Below are the code and all the weights of a small trained network. Each question names an input and a class and asks about switching units off, where a switched-off unit gives its printed mean instead of its output.

import numpy as np


def w(rows, s, z=0):
    codes = np.array(rows[::2]) - 128.0
    scale = np.full(codes.shape[1], s)
    scale[-1] = z or s
    return codes * scale


def norm(h):
    return h / np.sqrt((h * h).mean(-1, keepdims=True) + 1e-5)


def f(y):
    return y / 2 * (1 + np.tanh(0.7978845608 * (y + 0.044715 * y**3)))


def log_softmax(a):
    a = a - a.max(-1, keepdims=True)
    return a - np.log(np.exp(a).sum(-1, keepdims=True))


def net(x, mask):
    res = np.array(x, float).reshape(1, 5) / 4 @ E
    u = 0
    for l in range(3):
        y = f(norm(res) @ A[l][:, :-1].T + A[l][:, -1])
        res = res + np.where(mask[u : u + 5], y, B[l][:, -1]) @ B[l][:, :-1]
        u += 5
    return log_softmax(norm(res)[-1] @ U[:, :-1].T + U[:, -1])


A, B = {}, {}
E = w([
[124,138,126,127,128,123,110,114,136,142,129],'x0',
[153,153,86,148,136,102,57,212,178,86,147],'x1',
[80,197,139,133,162,65,156,174,72,142,122],'x2',
[128,132,123,148,122,133,150,127,124,106,134],'x3',
[127,74,122,251,244,127,82,111,109,176,123],'x4',
],0.011)
A[0] = w([
[49,247,134,131,127,26,154,167,82,160,116,31],'L0N0',
[44,109,171,99,117,164,171,32,93,122,63,13],'L0N1',
[94,166,59,135,103,132,54,220,200,66,122,13],'L0N2',
[139,73,125,109,98,220,104,59,238,85,176,1],'L0N3',
[109,198,145,87,2,95,161,150,194,142,151,33],'L0N4',
],0.0062,0.0032)
B[0] = w([
[112,164,124,159,109,189,180,166,208,173,85,254],'L0N0',
[234,161,229,138,109,107,65,111,126,181,199,203],'L0N1',
[171,122,254,167,71,143,122,106,60,139,186,221],'L0N2',
[56,159,94,153,103,129,172,198,137,223,59,227],'L0N3',
[81,78,105,108,195,67,98,51,110,68,81,243],'L0N4',
],0.011,0.005)
A[1] = w([
[195,183,142,157,96,111,1,221,165,45,208,6],'L1N0',
[172,31,47,106,79,224,155,129,223,147,111,34],'L1N1',
[98,208,137,134,145,141,227,239,138,145,65,74],'L1N2',
[208,37,99,161,7,191,103,121,198,143,49,52],'L1N3',
[93,42,92,211,196,118,96,122,127,136,138,2],'L1N4',
],0.0067,0.0034)
B[1] = w([
[221,33,251,182,95,39,236,122,53,140,230,213],'L1N0',
[55,171,118,155,177,94,195,213,168,179,107,175],'L1N1',
[53,73,78,170,126,121,64,188,196,230,124,254],'L1N2',
[2,208,174,169,126,86,135,218,184,180,122,220],'L1N3',
[191,150,41,9,172,111,130,127,129,77,88,216],'L1N4',
],0.0072,0.0051)
A[2] = w([
[48,134,132,180,167,183,140,167,182,159,138,56],'L2N0',
[182,151,183,107,97,215,171,74,65,178,181,7],'L2N1',
[184,108,30,140,254,131,106,100,96,96,87,1],'L2N2',
[133,165,178,86,133,125,105,109,144,151,129,225],'L2N3',
[123,129,93,12,79,110,141,144,190,31,120,13],'L2N4',
],0.0085,0.0028)
B[2] = w([
[104,199,109,70,92,186,140,160,160,151,95,254],'L2N0',
[212,79,197,221,98,41,120,179,128,143,232,187],'L2N1',
[137,130,55,34,77,165,111,30,110,8,107,210],'L2N2',
[92,56,100,205,121,160,170,148,130,67,106,185],'L2N3',
[208,167,1,64,241,220,26,82,66,45,178,178],'L2N4',
],0.0092,0.0072)
U = w([
[2,179,115,162,136,145,149,186,222,209,74,2],'0',
[176,50,233,208,106,84,140,107,80,135,226,244],'1',
[121,133,47,55,172,165,87,30,85,27,118,161],'2',
],0.011,0.00056)

Each question gives the input, the list of numbers given to net, and the class t.
The units are the neurons (one row each of A and B). Each row of codes is followed by its name. A weight is (code - 128) times the scale printed after its matrix; where a second scale follows, it is the last column's (A, B and U).
mask holds one flag per neuron, layer by layer. A switched-off neuron (its flag False) gives its mean, the last column of its row in B, instead of its output. The means were averaged over made-up inputs and are rounded, as every weight is.
A unit's drop is (log p(t) with every unit on - log p(t) with that unit switched off) / (log p(t) with every unit on - log p(t) with every unit switched off).
The circuit of an input: a set's keep is (log p(t) with only the set's units on - log p(t) with every unit switched off) / (log p(t) with every unit on - log p(t) with every unit switched off). Starting from the 12 units with the biggest drops (on a tie, the unit counted first), units are removed one at a time, each time the one whose removal leaves the highest keep (on an exact tie, the one counted first), for as long as the keep stays at least 0.8.
units of the circuit, in order: the units of the circuit, biggest drop first
unit that matters most: the unit with the biggest drop
k most important neurons of layer l: the k neurons of layer l with the biggest drops, biggest first
drop of u: that unit's drop, to one decimal
input [-3,8,-2,7,-5], class 1: unit that matters most : L0N2
input [-6,4,-8,2,8], class 0: 2 most important neurons of layer 2 : L2N4, L2N0
input [-7,-1,-7,-7,7], class 0: 2 most important neurons of layer 1 : L1N3, L1N1
input [-5,-6,-3,5,7], class 2: 2 most important neurons of layer 0 : L0N2, L0N0
input [-3,7,6,-3,-8], class 2: 2 most important neurons of layer 0 : L0N4, L0N1
input [6,4,2,8,-4], class 1: 2 most important neurons of layer 0 : L0N2, L0N3
input [5,8,-6,-2,-1], class 1: 2 most important neurons of layer 0 : L0N2, L0N0
input [8,-4,-6,-6,-6], class 0: 2 most important neurons of layer 1 : L1N3, L1N4
input [-3,6,0,-5,5], class 1: drop of L1N0 : 1.6
input [0,8,4,7,-7], class 1: drop of L0N2 : 1.6
input [-1,-3,-7,8,-6], class 0: drop of L0N3 : 2.9
input [-8,7,-3,-2,5], class 1: drop of L1N0 : 0.2
input [-1,5,-1,-5,6], class 2: 2 most important neurons of layer 2 : L2N2, L2N1
input [-1,6,2,-7,-5], class 1: units of the circuit, in order : L1N0
